Here is a tiny trained network, its code and every weight. The questions are about switching its units off for an input and a target symbol, where a switched-off unit gives its printed mean instead of its output.

import numpy as np


def w(rows, s, z=0):
    codes = np.array(rows[::2]) - 128.0
    scale = np.full(codes.shape[1], s)
    scale[-1] = z or s
    return codes * scale


def f(y):
    return np.maximum(y, 0)


def softmax(a):
    e = np.exp(a - a.max(-1, keepdims=True))
    return e / e.sum(-1, keepdims=True)


def log_softmax(a):
    a = a - a.max(-1, keepdims=True)
    return a - np.log(np.exp(a).sum(-1, keepdims=True))


def net(x, mask):
    ids = ['αβγδεηλξπστφψω'.index(c) for c in x.split()]
    T = len(ids)
    res = E[ids] + P[:T]
    r = res
    for j in range(2):
        rows = slice(2 * j, 2 * j + 2)
        q, k, v = (r @ M[0][rows].T for M in (Q, K, V))
        z = softmax(np.where(np.tri(T) > 0, q @ k.T / 2**0.5, -1e9)) @ v
        o = O[0][rows]
        res = res + np.where(mask[j], z, o[:, -1]) @ o[:, :-1]
    y = f(res @ A[0][:, :-1].T + A[0][:, -1])
    res = res + np.where(mask[2:6], y, B[0][:, -1]) @ B[0][:, :-1]
    return log_softmax(res[-1] @ U[:, :-1].T + U[:, -1])


Q, K, V, O, A, B = {}, {}, {}, {}, {}, {}
E = w([
[149,51,143,131],'α',
[146,127,88,164],'β',
[107,184,233,115],'γ',
[191,169,79,121],'δ',
[130,131,86,12],'ε',
[159,146,85,144],'η',
[161,156,71,132],'λ',
[141,122,89,180],'ξ',
[168,52,76,72],'π',
[116,226,199,127],'σ',
[28,164,96,102],'τ',
[111,123,81,7],'φ',
[139,140,70,151],'ψ',
[127,225,215,147],'ω',
],0.019)
P = w([
[110,92,251,74],'0',
[179,146,125,62],'1',
[140,138,108,96],'2',
[136,124,93,106],'3',
[127,116,87,112],'4',
[121,103,77,118],'5',
[125,100,73,114],'6',
[115,104,54,98],'7',
[107,71,75,139],'8',
[135,74,88,121],'9',
],0.012)
Q[0] = w([
[113,193,119,190],'H0',
[115,158,162,130],'H0',
[86,201,111,251],'H1',
[203,128,40,148],'H1',
],0.012)
K[0] = w([
[182,218,12,163],'H0',
[254,222,92,149],'H0',
[155,183,22,175],'H1',
[54,76,50,110],'H1',
],0.0092)
V[0] = w([
[46,179,137,132],'H0',
[82,114,178,155],'H0',
[7,140,139,76],'H1',
[134,97,145,142],'H1',
],0.015)
O[0] = w([
[71,73,172,118,126],'H0',
[55,188,29,160,140],'H0',
[87,50,143,184,253],'H1',
[96,194,2,65,121],'H1',
],0.0094,0.0058)
A[0] = w([
[65,46,149,2,178],'N0',
[52,25,93,106,5],'N1',
[204,37,4,112,153],'N2',
[139,92,50,207,148],'N3',
],0.0072,0.0024)
B[0] = w([
[211,87,179,180,226],'N0',
[219,254,122,163,224],'N1',
[84,100,196,89,255],'N2',
[116,236,144,133,191],'N3',
],0.0087,0.0092)
U = w([
[168,103,117,243,39],'α',
[136,190,82,186,137],'β',
[126,107,126,140,116],'γ',
[130,87,116,150,133],'δ',
[44,124,80,136,254],'ε',
[195,75,123,184,75],'η',
[180,145,124,144,76],'λ',
[63,187,254,94,94],'ξ',
[133,93,117,142,142],'π',
[104,74,201,148,132],'σ',
[165,100,115,137,130],'τ',
[154,114,117,168,115],'φ',
[84,33,177,140,157],'ψ',
[111,33,91,115,202],'ω',
],0.0096,0.0083)

Each question gives the input, a string of symbols that net reads in full, and the target symbol t.
The units are the heads (2 rows each of Q, K, V and O) and the neurons (one row each of A and B). Each row of codes is followed by its name. A weight is (code - 128) times the scale printed after its matrix; where a second scale follows, it is the last column's (O, A, B and U).
mask holds one flag per unit, heads first, then neurons. A switched-off unit (its flag False) gives its mean, the last column of its rows in O or B, instead of its output. The means were averaged over made-up inputs and are rounded, as every weight is.
A unit's drop is (log p(t) with every unit on - log p(t) with that unit switched off) / (log p(t) with every unit on - log p(t) with every unit switched off).
The circuit of an input: a set's keep is (log p(t) with only the set's units on - log p(t) with every unit switched off) / (log p(t) with every unit on - log p(t) with every unit switched off). Starting from all 6 units, units are removed one at a time, each time the one whose removal leaves the highest keep (on an exact tie, the one counted first), for as long as the keep stays at least 0.8.
circuit, biggest first: the units of the circuit, biggest drop first
most important unit: the unit with the biggest drop
top k neurons: the k neurons with the biggest drops, biggest first
drop when u is switched off: that unit's drop, to one decimal
input α γ λ η β τ π α, target ε: most important unit : H0
input τ η η β σ π, target α: circuit, biggest first : (N1, H1)
input π ψ λ γ σ α γ γ γ, target ψ: circuit, biggest first : (N1, N3)
input γ α γ τ γ σ τ, target β: circuit, biggest first : (N1, N2)
input γ φ β γ λ ω π, target β: circuit, biggest first : (N1, H0)
input γ η α α, target β: circuit, biggest first : (H0, N1, N3)
input α π δ π η ψ π σ ε, target ε: circuit, biggest first : (H0, H1, N2)
input σ ψ β γ γ, target σ: circuit, biggest first : (H1, N1, N3)
input ε δ φ φ γ σ γ, target σ: circuit, biggest first : (H0, N1, N3)
input α δ ε, target ε: circuit, biggest first : (H0, H1, N1)
input α α γ α τ π, target ε: top 2 neurons : (N2, N0)
input γ α α, target β: top 2 neurons : (N1, N3)
input γ α α ε, target β: top 3 neurons : (N1, N3, N0)
input γ λ ε, target β: most important unit : H0
input τ π τ δ δ γ τ α, target α: drop when H0 is switched off : 0.2
input τ ε γ γ λ δ α α, target α: drop when N0 is switched off : 0.3
input γ δ γ ξ γ σ γ δ π, target β: drop when H0 is switched off : 0.7
